Here is a tiny trained network, its code and every weight. The questions are about switching its units off for an input and a class, where a switched-off unit gives its printed mean instead of its output.

import numpy as np


def w(rows, s, z=0):
    codes = np.array(rows[::2]) - 128.0
    scale = np.full(codes.shape[1], s)
    scale[-1] = z or s
    return codes * scale


def norm(h):
    return h / np.sqrt((h * h).mean(-1, keepdims=True) + 1e-5)


def f(y):
    return y / 2 * (1 + np.tanh(0.7978845608 * (y + 0.044715 * y**3)))


def log_softmax(a):
    a = a - a.max(-1, keepdims=True)
    return a - np.log(np.exp(a).sum(-1, keepdims=True))


def net(x, mask):
    res = np.array(x, float).reshape(1, 3) / 4 @ E
    u = 0
    for l in range(4):
        y = f(norm(res) @ A[l][:, :-1].T + A[l][:, -1])
        res = res + np.where(mask[u : u + 8], y, B[l][:, -1]) @ B[l][:, :-1]
        u += 8
    return log_softmax(norm(res)[-1] @ U[:, :-1].T + U[:, -1])


A, B = {}, {}
E = w([
[144,152,165,39],'x0',
[37,110,253,149],'x1',
[191,49,178,124],'x2',
],0.0027)
A[0] = w([
[105,104,92,255,5],'0.n0',
[81,128,104,192,182],'0.n1',
[68,61,84,173,75],'0.n2',
[198,135,101,88,157],'0.n3',
[228,169,77,168,102],'0.n4',
[176,132,39,120,123],'0.n5',
[130,120,122,127,86],'0.n6',
[52,203,113,135,160],'0.n7',
],0.0043,0.0015)
B[0] = w([
[199,225,226,166,183],'0.n0',
[79,136,170,132,225],'0.n1',
[118,199,226,97,149],'0.n2',
[33,100,254,209,206],'0.n3',
[81,61,137,60,220],'0.n4',
[70,48,156,75,237],'0.n5',
[101,148,78,126,103],'0.n6',
[49,12,109,111,245],'0.n7',
],0.0025,0.0012)
A[1] = w([
[207,44,197,145,73],'1.n0',
[119,165,228,165,107],'1.n1',
[129,124,94,245,45],'1.n2',
[163,165,140,43,142],'1.n3',
[191,92,36,207,94],'1.n4',
[255,170,107,128,55],'1.n5',
[76,241,131,65,244],'1.n6',
[187,116,28,127,10],'1.n7',
],0.0049,0.0012)
B[1] = w([
[150,108,93,155,218],'1.n0',
[111,135,100,103,218],'1.n1',
[183,167,160,139,158],'1.n2',
[146,255,156,185,163],'1.n3',
[111,204,152,99,174],'1.n4',
[91,128,144,104,113],'1.n5',
[153,103,109,220,255],'1.n6',
[95,128,164,101,150],'1.n7',
],0.0069,0.0017)
A[2] = w([
[140,80,139,185,52],'2.n0',
[2,30,175,104,122],'2.n1',
[122,77,188,194,152],'2.n2',
[60,62,172,114,21],'2.n3',
[181,152,123,152,99],'2.n4',
[164,172,23,6,165],'2.n5',
[194,95,100,175,193],'2.n6',
[177,113,147,81,6],'2.n7',
],0.0048,0.0015)
B[2] = w([
[45,146,165,79,161],'2.n0',
[98,178,106,121,238],'2.n1',
[148,190,114,47,251],'2.n2',
[98,127,172,67,133],'2.n3',
[122,180,146,132,143],'2.n4',
[2,161,204,110,232],'2.n5',
[83,153,103,105,221],'2.n6',
[142,125,133,121,96],'2.n7',
],0.0048,0.0016)
A[3] = w([
[130,139,112,128,16],'3.n0',
[57,153,42,41,69],'3.n1',
[138,192,193,211,253],'3.n2',
[234,38,219,93,227],'3.n3',
[59,101,2,169,136],'3.n4',
[167,25,49,145,155],'3.n5',
[163,177,204,45,140],'3.n6',
[158,13,109,127,114],'3.n7',
],0.0045,0.0017)
B[3] = w([
[103,80,205,155,98],'3.n0',
[171,55,254,125,193],'3.n1',
[230,140,77,143,254],'3.n2',
[89,117,74,185,169],'3.n3',
[159,9,102,75,210],'3.n4',
[71,39,79,131,113],'3.n5',
[122,150,93,199,194],'3.n6',
[98,123,52,125,100],'3.n7',
],0.0039,0.0024)
U = w([
[8,180,242,64,206],'0',
[225,223,90,221,190],'1',
[57,25,3,173,155],'2',
[160,63,150,58,104],'3',
[202,101,166,74,4],'4',
],0.0077,0.0042)

Each question gives the input, the list of numbers given to net, and the class t.
The units are the neurons (one row each of A and B). Each row of codes is followed by its name. A weight is (code - 128) times the scale printed after its matrix; where a second scale follows, it is the last column's (A, B and U).
mask holds one flag per neuron, layer by layer. A switched-off neuron (its flag False) gives its mean, the last column of its row in B, instead of its output. The means were averaged over made-up inputs and are rounded, as every weight is.
A unit's drop is (log p(t) with every unit on - log p(t) with that unit switched off) / (log p(t) with every unit on - log p(t) with every unit switched off).
The circuit of an input: a set's keep is (log p(t) with only the set's units on - log p(t) with every unit switched off) / (log p(t) with every unit on - log p(t) with every unit switched off). Starting from the 12 units with the biggest drops (on a tie, the unit counted first), units are removed one at a time, each time the one whose removal leaves the highest keep (on an exact tie, the one counted first), for as long as the keep stays at least 0.8.
circuit, biggest first: the units of the circuit, biggest drop first
unit that matters most: the unit with the biggest drop
top k neurons: the k neurons with the biggest drops, biggest first
top k neurons in layer l: the k neurons of layer l with the biggest drops, biggest first
input [-8,4,-7], class 1: circuit, biggest first	1.n2, 3.n2, 2.n5
input [6,-6,6], class 0: circuit, biggest first	2.n5, 1.n5
input [-8,-8,3], class 0: circuit, biggest first	2.n5, 1.n4, 1.n6
input [-7,5,-5], class 1: circuit, biggest first	1.n2, 2.n5, 3.n2
input [2,2,-2], class 3: unit that matters most	0.n7
input [-8,5,-2], class 1: circuit, biggest first	1.n2, 0.n0, 3.n2
input [-6,4,-6], class 1: top 2 neurons in layer 1	1.n2, 1.n0
input [2,3,0], class 3: top 3 neurons in layer 1	1.n7, 1.n1, 1.n2
input [-5,6,7], class 2: top 4 neurons	2.n5, 1.n0, 1.n3, 3.n3
input [5,5,8], class 2: top 3 neurons	3.n3, 2.n5, 1.n0
input [0,-6,5], class 0: top 3 neurons	2.n5, 1.n6, 1.n4
input [-1,3,4], class 2: top 2 neurons	1.n0, 2.n5
input [4,-1,-5], class 2: top 3 neurons	1.n6, 0.n7, 0.n0
input [2,6,-8], class 2: top 2 neurons	1.n6, 2.n5
input [3,-1,-5], class 2: unit that matters most	1.n6
input [1,3,-8], class 2: top 2 neurons	1.n6, 0.n7
input [-8,3,-7], class 1: top 2 neurons	1.n2, 0.n0
input [4,3,4], class 1: top 4 neurons	0.n7, 1.n3, 3.n4, 0.n5
input [-3,-4,-1], class 0: top 2 neurons in layer 0	0.n4, 0.n5
input [4,-8,5], class 0: top neuron	2.n5
input [-8,-8,-1], class 0: top 2 neurons in layer 1	1.n6, 1.n3
